Each row has a name. Each piece below is followed by the name of the row it came from, unless a question asks for something else. Each question is about the rows just above it. Places in a row count from 0.

[ 21 -33  18  39  35]  Q
[-68 -30 -78 -16  16]  J
[-17  34 -69  52 -82]  L
[ 55 -83  63 -32  35]  X
[-82] is at row and place => L, 4
Row and place of [-32] in the named rows: => X, 3
Row and place of [16] in the named rows: => J, 4
[-68] is at row and place => J, 0
Row and place of [18] in the named rows: => Q, 2
Where in the named rows is [-83]? => X, 1

[-13   8  18  12 -11  29 -33  -5   9 -31   0  12  24  42 -21   9 -17  26
  77  35   9  -3 -16   8 -42  50  16 -43 -45   3 -28] = W
[ 13 -14  17   4  -6  -5   8 -29 -32  11 -23   0  -4 -41  -9  56  35   2
 -59 -20 -19  -4  10  -9  27 -33 -69   7  53 -50 -14] = Z
[ 13 -14  17   4  -6  -5   8 -29 -32  11 -23   0  -4 -41  -9 -44  35   2
 -59 -20 -19  -4  10  -9  27 -33 -69   7  53 -50  29] = G
[  9  30   5  -9  -8 -13  47  17  42 -26  21  -6 -31  27  29 -78 -33   5
 -16  -9 -22   1 -23 -11 -21 -25  43   9 -35  41  38] = V
[-43] is at row and place => W, 27
Row and place of [-26] in the named rows: => V, 9
Row and place of [-45] in the named rows: => W, 28

[  6   3 -72   2 -31  24  -7 -13] -> gomod
[ 24   4 -27   1 -71  30  -5  12] -> nidat
[  1  -5  -3  13 -19  29  42  45] -> Sel
[-11 -14  -6 -40 -24  21   5  37] -> Deset
[ 14  14 -49   8 -39   3  -8  50] -> zozun
[-11 -14  -6   6 -24  21   5  37] -> tas
Where in the named rows is [-7]? => gomod, 6
Where in the named rows is [-71]? => nidat, 4
Where in the named rows is [13]? => Sel, 3
Where in the named rows is [-19]? => Sel, 4

[ -4 -41 -35  44  -3 -29  13 -64  -7] = U
[-38 -45 -23  -1  55  -5 -44 -67 -49] = C
[-70 -21 -42 -35  33  -1 -78 -32 -36] = R
Where in the named rows is [-42]? => R, 2
[-44] is at row and place => C, 6
Where in the named rows is [-5]? => C, 5
Row and place of [-4] in the named rows: => U, 0

[  8   8  21  -3  10  11   8 -10   9  -4  10 -14   5 -13 -11   3  23  -3
   6   6   4  14  -4  -5   1  18  15  18  -2   0   6  -8] = lelu
[-25 -12  29   7  29   1  -7  -9 -24 -36  27  21  -9   5  -2  -4  30  37
   6  22  14  -4 -30   0  24  22 -14   5  12   3  -1 -13] = dula
[ 19  -2 -12  16 -14 -24   3  25   1  19  34  15  -8   2  29 -15  -8  -2
  -6 -15   7   7 -35  -7  10   9   3 -30 -11   3 -21  -2] = mis
[-14   5  21   0  -5  14  -9 -14 -12  -8  17  24  31   0 -18 -49  10 -20
 -18   9   8 -12  -6  33 -15  34  13 -11  23 -34 -13 -13] = fitid
[-65 -10  11   7  26 -14  12 -10 -14  19  11  -8   9 -32 -19 -45 -12 -25
 -12  -6 -13  14   4   4 -10  -8 -20  11  10 -43 -57   3] = budap
[ -5  -2  -9  10   3   8  -9  39  -1  11   0  -6  15  19   6  12   1 -22
  15   0  -6  -1 -23  13  13 -11  -4  -6 -21  -6   0   5] = bosu
[  1  14  38 -15  11  20 -11   6   7 -14  12 -31 -13  15 -10 -15  -2 -10
   1  -5  11  12 -23 -22 -21  12   3  -7  -4  11   5  -5] = mizoz
[  0 -28  12  -8  14  14  13 -12  13   3  43 -14  19  12  21  16  10 -20
  10  -6 -12  -9 -72   7 -14  19  -9  37 -18  13  -4  51] = Dofar
[-19  -8  16  -6   4  13  15  12  13  19  17  -4  -3 -15 -33  10  23  -2
  15  14  31 -30 -12   1  -3  15  12  30  -1 -19 -11 -33] = Kebo
which: [  1  14  38 -15  11  20 -11   6   7 -14  12 -31 -13  15 -10 -15  -2 -10
   1  -5  11  12 -23 -22 -21  12   3  -7  -4  11   5  -5] => mizoz
which: [-65 -10  11   7  26 -14  12 -10 -14  19  11  -8   9 -32 -19 -45 -12 -25
 -12  -6 -13  14   4   4 -10  -8 -20  11  10 -43 -57   3] => budap
which: [ 19  -2 -12  16 -14 -24   3  25   1  19  34  15  -8   2  29 -15  -8  -2
  -6 -15   7   7 -35  -7  10   9   3 -30 -11   3 -21  -2] => mis

[  0 -29 -20 -67 -22   3 -47  41] = dupiz
[ 11  72 -22  13  39  26 -14 -27] = Pelol
[-11  31 -25  16   5   8 -27  17] = livo
[-20   6 -14  30 -11  -5 -16  31] = Kis
[-15 -45  16  19 -28 -22  12  16] = dumag
[-17   0  -1  47  -9  -8  -5  11] = kezir
[ 10 -62   8 -80 -27  -7 -20  25] = medo
[-11  56 -17  60  24  11  -2 -12] = kir
[ -6  73 -15  73  35  12   9 -27] = Petu
[ -7  50   1  83  22   3  26 -30] = kepi
[  1  -5 -21 -48  -8  10 -43  26] = vasad
Row and place of [-6] in the named rows: => Petu, 0
[-45] is at row and place => dumag, 1

[ -7  -2   4  11  11   4  -3  12  11  -2   8  17   9   2  10  16  -7   5
   5   3   3 -10   4]  bugad
[ -9  -1  10  18  17  10  -7  20  18  -5   7  24   8   3  16  27 -14   7
   6   5   8 -16   5]  nuve
[-15 -16  12 -39  -1 -31  -9 -16 -77  23 -18   9  30  -9 -20 -38   1  30
  -7  41 -30   6  -1]  nuzam
[ -7  -1   3  12  12   6  -3  14  15  -2   9  18   8   4  12  19  -8   3
   5   0   4 -12   5]  Ludis
[  0  -2   8  -9  -5  -6  -7  -6 -19   1 -11 -13  -5  -4  -7 -14   0   5
   4   9  -1   7  -7]  lezur
[ 1  2  5  6  2  3 -5  4  6 -5 -3 -5 -7 -1  3  5 -2 -1 -1  0  6  0  1]  tuzir
[  7   2   8 -10  -9   3  -8  -3  -3 -11 -14 -31 -26  -4  -5  -9   0  10
  -8  21  -6  10 -11]  Mevi
[  7   2   8  -1  -9   3  -8  -3  -3 -11  21 -31 -26  -9 -20 -38   1  30
  -7  41  -3   6 -18]  mos
[  7   2   8  -1  -9   3  -8  -3  -3 -11 -14 -31 -26  -2  -5  -9   0  -6
  -8   2  10  13  -4]  Mubon
[ 18   9 -52 -14 -16  -6  45 -27  23  18  28   4  16  11 -12 -15  29 -26
   6 -46 -16   2  11]  pud
[  4   4  -8   6  -1   4   6  -1  16  -4   3  -3  -7   3   3   5   4  -9
   1 -11   4   1   3]  solub
Which row holds [ -7  -2   4  11  11   4  -3  12  11  -2   8  17   9   2  10  16  -7   5
   5   3   3 -10   4]? => bugad
[-30] is at row and place => nuzam, 20
Where do [  7   2   8  -1  -9   3  -8  -3  -3 -11 -14 -31 -26  -2  -5  -9   0  -6
  -8   2  10  13  -4] appear? => Mubon
Row and place of [-52] in the named rows: => pud, 2
[ -9  -1  10  18  17  10  -7  20  18  -5   7  24   8   3  16  27 -14   7
   6   5   8 -16   5] is in which row? => nuve
Row and place of [20] in the named rows: => nuve, 7

[-31 -19   0   7  -2 -19  -7 -37 -19 -14  12 -25   0   5]  Funem
[-31 -19   0   7  -2 -19  -7 -37 -19 -19  19  11  23 -19]  Tir
[-31 -19   0   7  -2 -19  -7 -37 -19 -19  19  10  18   0]  Bafaf
which: [-31 -19   0   7  -2 -19  -7 -37 -19 -19  19  10  18   0] => Bafaf
Row and place of [-14] in the named rows: => Funem, 9

[-34  -1  -6 -11   5  21  31  -1 -16  -1  50  25 -40  40 -12   4  15   7
 -16  -9  60  17  49 -15  -3  25  45 -35  37  47 -19  25  18  21  -4 -12
   2  -6   7  10  11 -10 -26 -12  19 -23  -8  16  -8  11  -3  -8 -25  12
  21 -10   2 -19   5  -1 -15   4 -15   5] : lal
[-34  -1  -6 -11   5  21  31  -1 -16  -1  50  25 -40  40 -12   4  15   7
 -16  -9  60  17  49 -15  -3  25  45 -35  37  47 -19  25  18  21  -4 -12
   2  -6   7  10  11 -10 -26 -12  19 -23  -8  16  -8  11  -3  -8 -25  12
  21 -10 -27 -19   5  -8  20 -11   4 -13] : Zor
[-36 -39 -20 -32   8 -24  28 -39 -16 -41 -15 -20 -55   4 -10   5 -28 -19
  -9 -37 -16 -38  30 -32   0 -19 -39 -30 -28   0 -42 -18 -66 -15 -28 -34
 -25 -47 -13   8 -12 -45 -29 -45  36 -22 -17 -10 -11  11   1 -27 -47  21
 -13 -27 -18 -40 -16  -5 -65 -28 -13 -21] : Zugip
[-34  -1  -6 -11   5  21  31  -1 -16  -1  50  25 -40  40 -12   4  15   7
 -16  -9  60  17  49 -15  -3  25  22 -35  37  47 -19  25  18  21  -4 -12
   2  -6   7  10  11 -10 -26 -12  19 -23  -8  39  -8  11  -3  -8 -25  12
  21 -10   2 -19   5  -1 -15   4 -15   5] : Pemo
which: [-34  -1  -6 -11   5  21  31  -1 -16  -1  50  25 -40  40 -12   4  15   7
 -16  -9  60  17  49 -15  -3  25  22 -35  37  47 -19  25  18  21  -4 -12
   2  -6   7  10  11 -10 -26 -12  19 -23  -8  39  -8  11  -3  -8 -25  12
  21 -10   2 -19   5  -1 -15   4 -15   5] => Pemo
Where do [-34  -1  -6 -11   5  21  31  -1 -16  -1  50  25 -40  40 -12   4  15   7
 -16  -9  60  17  49 -15  -3  25  45 -35  37  47 -19  25  18  21  -4 -12
   2  -6   7  10  11 -10 -26 -12  19 -23  -8  16  -8  11  -3  -8 -25  12
  21 -10   2 -19   5  -1 -15   4 -15   5] appear? => lal
[-22] is at row and place => Zugip, 45
Where do [-34  -1  -6 -11   5  21  31  -1 -16  -1  50  25 -40  40 -12   4  15   7
 -16  -9  60  17  49 -15  -3  25  45 -35  37  47 -19  25  18  21  -4 -12
   2  -6   7  10  11 -10 -26 -12  19 -23  -8  16  -8  11  -3  -8 -25  12
  21 -10 -27 -19   5  -8  20 -11   4 -13] appear? => Zor

[ 23  19  39  10  18  43   0 -20 -34] : lofu
[-31 -32  -1  -9 -42 -34  -9 -73 -24] : nuze
[-67 -11  13 -35 -28  17   3 -58  -6] : zon
[-44  16  28 -27   2  11  15 -30 -43] : Dibet
[-32 -18  13  15 -20  43 -23 -33   9] : sugo
[-39 -15  16   7 -27  49 -22 -26  14] : toge
[-37 -16   6 -12 -46 -27  -3 -56 -32] : gepu
[-36 -23   2 -12 -52 -47  -4  -9 -38] : mogu
[-64 -26  14 -32 -29   9   2 -47 -12] : Dapet
[ -1  17  24  -1  -1 -45  14 -67 -76] : Piv
[ -8  17  34  14  15  49  -5  -7 -24] : sofer
[-8] is at row and place => sofer, 0
Row and place of [24] in the named rows: => Piv, 2
Where in the named rows is [-43]? => Dibet, 8
Where in the named rows is [18]? => lofu, 4
Row and place of [-4] in the named rows: => mogu, 6

[ 0  2  0 -1  0 -4  3  0 -2]  loni
[  1  -2   0   0  -1 -18   2   2  12]  kol
[ 2  2 -5  2  0 -7 -6 -6  3]  tuga
[-1 -2  4 -1  0  0 39  5  2]  Ger
[ -3 -28  26  -6  -6 -68  30  38  76]  kapi
[  0   2  -2  14   1  13   2  -4 -10]  mege
[  9   5 -20   7   1 -40 -24 -21  22]  Sal
[ -1   3  -1   0   1  11   0  -2 -10]  Zetin
[  0   3  -3   1   1  11  -4  -4 -10]  roliv
Row and place of [9] in the named rows: => Sal, 0
Where in the named rows is [13]? => mege, 5
Which row holds [  9   5 -20   7   1 -40 -24 -21  22]? => Sal
The row with [  1  -2   0   0  -1 -18   2   2  12] is => kol
Row and place of [38] in the named rows: => kapi, 7

[ 18 -28 -41 -57  12  41  19 -31   0  38   2  15 -53  37 -40 -58  40  50
  24 -27  13  33 -37  -8 -18 -29  15  48  24  31  29  49 -44  17  22 -55
  57 -32  52 -58  29  41  34  19  30  61  35 -34  62 -63   8  56   8] : kanu
[-66  29  51 -54  40   5 -66  40 -55 -18 -39  15  24  59  -4  34 -47   6
 -43 -15  64  13 -50 -10 -24 -20  55  53  64 -32 -20  36  11 -52 -44 -50
  15  19 -36  22 -22  52   0  52 -28 -42 -26 -28 -34  -2 -44 -49  17] : davot
[-45 -47  39 -37  42 -46  25 -26 -56  33 -19  26  -3 -16 -43  26   4  -8
  -5  33 -63 -28 -31 -59  62 -34  35  -4 -57  63 -45  41  46   0  34  57
  21 -21 -30 -14  10  53 -63 -10  48 -29 -15   2 -62 -28  59   0  40] : Kat
[-30 -37 -37  -7  52   7  25  27 -44  26  66  63 -42   3  40 -57 -25  58
 -48 -47 -28  60 -27 -29 -50 -39 -23 -31  24  48  32 -52  52  55  55  56
 -45  61 -45  -6 -65  -7 -66   3 -16 -44  61  39  24 -40   8  17  66] : giv
[ 44  19 -24  -5 -29 -23  30  28  42 -15 -62  41   7 -21 -55 -60  23  19
  33  47  65  12 -40  37  38  49 -56 -27 -12  -6   7  23   1 -52 -14 -63
  -8 -64   3  22  27 -28 -47  56 -47  44  54   8  -1 -13  63  47 -55] : bokef
[-50  52 -43   2 -40 -48 -62  41  51 -24 -48  32 -56  23 -41 -30  58  46
  58 -59 -44  59  16 -45  45 -10 -28  40  -3  52 -26  19  18 -33   4 -24
   6  45  60 -46  31 -66  66  49 -16 -34  31 -37  31 -26 -50 -41  63] : fufas
[-10 -62 -42   2 -61   2 -49 -42  21  52 -14  60 -21 -29 -44  16   4  -9
   0  32  35  49   4 -12 -32 -20   8  35 -12  31   3 -37  39  33 -59  -9
   7 -25 -11  65  -1  42   4  16 -43  47 -66  39 -55 -51  15  -9  20] : geg
[-60] is at row and place => bokef, 15
Row and place of [-51] in the named rows: => geg, 49
[-36] is at row and place => davot, 38
which: [ 18 -28 -41 -57  12  41  19 -31   0  38   2  15 -53  37 -40 -58  40  50
  24 -27  13  33 -37  -8 -18 -29  15  48  24  31  29  49 -44  17  22 -55
  57 -32  52 -58  29  41  34  19  30  61  35 -34  62 -63   8  56   8] => kanu
The row with [-10 -62 -42   2 -61   2 -49 -42  21  52 -14  60 -21 -29 -44  16   4  -9
   0  32  35  49   4 -12 -32 -20   8  35 -12  31   3 -37  39  33 -59  -9
   7 -25 -11  65  -1  42   4  16 -43  47 -66  39 -55 -51  15  -9  20] is => geg

[-20  26 -26 -34  12  17   0 -18]  des
[ 50 -11  28  69  19   6   1  -1]  masas
[-20  26 -10  12  12  17  -2   9]  tev
[ -9  50 -40 -28  41  43  -8  19]  Nat
[-51   8 -35 -75 -18  -4  -9  -1]  Povuk
[ 0 31  5  7 14 13 23 17]  seb
[ -9  50 -40 -28 -32 -35 -13 -25]  tif
Where in the named rows is [23]? => seb, 6
Where in the named rows is [28]? => masas, 2
Where in the named rows is [-75]? => Povuk, 3
Where in the named rows is [-51]? => Povuk, 0
which: [-20  26 -26 -34  12  17   0 -18] => des
Where in the named rows is [13]? => seb, 5

[ 33 -30 -34  -1 -35  -9  19  10  62   3  -3 -20  21 -34 -20   6  16   4
 -24 -35 -29  12   0  16   6 -12 -12  13  23 -25  15 -18 -19  45  -4 -60
  -5   6 -15] : Zeto
[ 22  17   3 -15 -17  12  -9  14  71   3 -13 -42   3 -32  -8 -10  -1  -9
  11 -24 -25 -13 -16  12  11   8  -9   9   7  -5  17 -19 -23   2  -9  -9
  26 -10   4] : lif
[ 22  15   4 -14 -16  13  -9  14  69   2 -14 -41   3 -31  -7  -9   0  -9
  11 -25 -25 -14 -17  13  10   7  -9   8   7  -4  17 -17 -23   1 -10  -9
  26 -10   5] : Dulit
[-15  -5 -41  -5  19 -22 -26  -7 -28  15 -26  13  -1   7  -1 -22  13  35
 -25  -6   6 -29  21  29   6  -6   1  -9  -1  13 -14  23  17  24 -13 -11
 -41  -7  -5] : sor
[-20  36  10 -37  35  -3 -48  11  -2   8 -44 -24 -13   4  -9 -29  -2   2
   3  -3  26 -41  24  39  25   3  19 -17 -23  45 -22  17  32   7 -30   7
  -4 -27  13] : Leda
[ 19 -12  16 -13  36   7  38  15  40  -4   9 -17  10   5 -40  20  -9 -21
 -18  -2  -4  10   5  -5   1 -14  16  -7 -15  -5   5 -33  19  42  -4 -40
  -1 -15  15] : zub
[-15  -5 -41  -5  19 -22 -26  -7 -28  15 -26  13  -1   7  -1 -22  13  35
 -25  -6   6 -29  21  29   6  -6   1  -9  -1  13 -14  23  17  24 -13 -11
 -41  -7  13] : tolo
Row and place of [33] in the named rows: => Zeto, 0
[-20  36  10 -37  35  -3 -48  11  -2   8 -44 -24 -13   4  -9 -29  -2   2
   3  -3  26 -41  24  39  25   3  19 -17 -23  45 -22  17  32   7 -30   7
  -4 -27  13] is in which row? => Leda
[32] is at row and place => Leda, 32
Where in the named rows is [38]? => zub, 6
[ 22  17   3 -15 -17  12  -9  14  71   3 -13 -42   3 -32  -8 -10  -1  -9
  11 -24 -25 -13 -16  12  11   8  -9   9   7  -5  17 -19 -23   2  -9  -9
  26 -10   4] is in which row? => lif

[  3   6 -10 -11 -14  11   4  -7  -1   7  -2 -20   7  -3 -21 -10  -1 -12
  -7  -2   1  -4   4   3   8   3  -5   0] : Gib
[  3   6 -10 -11 -20  11  -7  -7  -1   7  -2 -20   7  -3 -21 -10  -1 -12
  -7  -2   1  -4   4   3   8   3  13  -5] : Bolez
[ -7  34 -59  -5  -3 -25  55   8  22   1  39 -47   3  20  13 -18  33 -16
  70 -18  -3  22  -6 -42  12 -37  -5  22] : Naf
[-29  31 -10   7 -15 -24  28  -2  11 -11   8 -26   1  30  43   4  16  -3
  16  53 -11  13 -37  15 -20   6  -4  -3] : fuv
[53] is at row and place => fuv, 19
Where in the named rows is [-16]? => Naf, 17
The row with [-29  31 -10   7 -15 -24  28  -2  11 -11   8 -26   1  30  43   4  16  -3
  16  53 -11  13 -37  15 -20   6  -4  -3] is => fuv
Row and place of [30] in the named rows: => fuv, 13
which: [  3   6 -10 -11 -14  11   4  -7  -1   7  -2 -20   7  -3 -21 -10  -1 -12
  -7  -2   1  -4   4   3   8   3  -5   0] => Gib
Row and place of [-25] in the named rows: => Naf, 5

